[[116 118 136]
 [151 123 110]
 [111 139 134]
 [146 142 116]
 [144 127 109]]
=>
[116 123 134]

[[127 150]
 [126 131]
 [114 119]]
=>
[127 131]

[[101 122 130 136]
 [123 134 133 133]
 [122 145 108 113]]
=>
[101 134 108]

[[132 152]
 [122 128]
 [126 133]
 [135 101]
 [129 124]]
=>
[132 128]

[[129 138 122]
 [120 132 112]
 [124 146 124]
 [122 151 130]]
=>
[129 132 124]

[[123 130 127 128 106]
 [127 128 128 128 125]]
=>
[123 128]

[[122 150]
 [123 127]
 [116 140]]
=>
[122 127]

[[136 110 146]
 [135 106 145]
 [123 110 135]
 [123 146 132]]
=>
[136 106 135]

[[125 110 144]
 [117 136 135]
 [129 140 139]
 [121 139 136]
 [104 130 135]]
=>
[125 136 139]
---
[[105 134 118]
 [113 149 117]
 [149 124 124]]
=>
[[149 117]
 [124 124]]

[[136 137 136 136 133]
 [124 132 127 123 126]
 [116 127 115 142 157]
 [133 129 125 129 129]]
=>
[[132 127]
 [127 115]]

[[104 134  99 115 132]
 [125 137 125 113 140]
 [107 128 104 107 131]]
=>
[[137 125]
 [128 104]]

[[ 98 120 157]
 [111 133 136]
 [141 126 123]]
=>
[[133 136]
 [126 123]]

[[106 146 133]
 [148 130 135]
 [158 138 132]]
=>
[[130 135]
 [138 132]]

[[115 133 119 105]
 [134 126 122 129]
 [112 127 111 138]]
=>
[[126 122]
 [127 111]]

[[139 102 125]
 [155 149 136]
 [111 106 137]
 [149 150 129]]
=>
[[149 136]
 [106 137]]
---
[[125 118 115 137 106]
 [113 142 132 140 135]
 [143 132 138 122 124]
 [103 126 119 148 134]
 [122 129 117 125 131]]
=>
[[118 115]
 [142 132]]

[[121 144 126 150 140]
 [131 116 132 119 120]]
=>
[[144 126]
 [116 132]]

[[125 112 133 120 123]
 [115 113 105 106 103]
 [124 123 121 132 127]]
=>
[[112 133]
 [113 105]]

[[107 141 126]
 [129 123 104]
 [134 126 111]]
=>
[[141 126]
 [123 104]]

[[125 127 133 133]
 [116 131 126 101]
 [133 123 118 142]
 [142 128 113 148]
 [124 133 131 119]]
=>
[[127 133]
 [131 126]]

[[121 125 116 143 109]
 [121 146 110 122 107]
 [121 111 116 127 115]
 [121 111 114 132 112]
 [121 126 120 145 120]]
=>
[[125 116]
 [146 110]]

[[108 123 136 101]
 [134 127 143 108]
 [143 137 140 111]]
=>
[[123 136]
 [127 143]]

[[117 125 120 127 133]
 [125 130 137 104 123]
 [111 137 130 137 126]
 [121 120 111 129 136]]
=>
[[125 120]
 [130 137]]

[[136 122 123]
 [131 140 158]
 [126 120 102]
 [124 125 131]]
=>
[[122 123]
 [140 158]]
---
[[153 123 147 130 125 141 137]
 [149 125 140 141 119 135 114]
 [139 144 122 129 136 122 150]]
=>
[[153 123 147 130 125 141 137]
 [139 144 122 129 136 122 150]]

[[122 143 140 124 132 128]
 [142 137 122 135 122 131]
 [133 140 130 150 104 105]
 [132 132 137 121 125 131]
 [129 132 128 130 132 132]]
=>
[[122 143 140 124 132 128]
 [133 140 130 150 104 105]
 [129 132 128 130 132 132]]

[[134 135]
 [104 116]
 [117 120]
 [123 110]
 [110 103]]
=>
[[134 135]
 [117 120]
 [110 103]]

[[102 142 145 121 124 107 109 111 146 106 128 118 143 133 114 101]
 [156 141 122 141 105 129 149 143 122 117 102 143 146 144 113 143]
 [139 137 129 135 120 128 137 135 130 123 119 136 139 138 122 134]]
=>
[[102 142 145 121 124 107 109 111 146 106 128 118 143 133 114 101]
 [139 137 129 135 120 128 137 135 130 123 119 136 139 138 122 134]]

[[120 145 139 119 146 128 134]
 [128 122 117 122 125 121 123]
 [127 121 112 124 121 120 122]
 [135 121 128 135 116 128 127]
 [132 118 120 133 110 120 130]
 [113 150 127 101 156 114 133]
 [127 126 111 120 130 118 121]
 [131 126 118 123 133 123 120]
 [118 134 124 115 126 114 137]
 [128 125 121 120 133 128 119]
 [138 125 135 136 125 128 130]
 [131 135 135 130 142 135 127]]
=>
[[120 145 139 119 146 128 134]
 [127 121 112 124 121 120 122]
 [132 118 120 133 110 120 130]
 [127 126 111 120 130 118 121]
 [118 134 124 115 126 114 137]
 [138 125 135 136 125 128 130]]

[[123 142 140 156 152]
 [119 116 147 132 142]
 [120 115 139 129 131]
 [122 128 139 124 120]
 [126 131 118 121 122]]
=>
[[123 142 140 156 152]
 [120 115 139 129 131]
 [126 131 118 121 122]]

[[131 106]
 [139 136]
 [119 148]
 [135 141]
 [126 112]
 [133 126]
 [121 121]
 [121 116]
 [151 133]]
=>
[[131 106]
 [119 148]
 [126 112]
 [121 121]
 [151 133]]
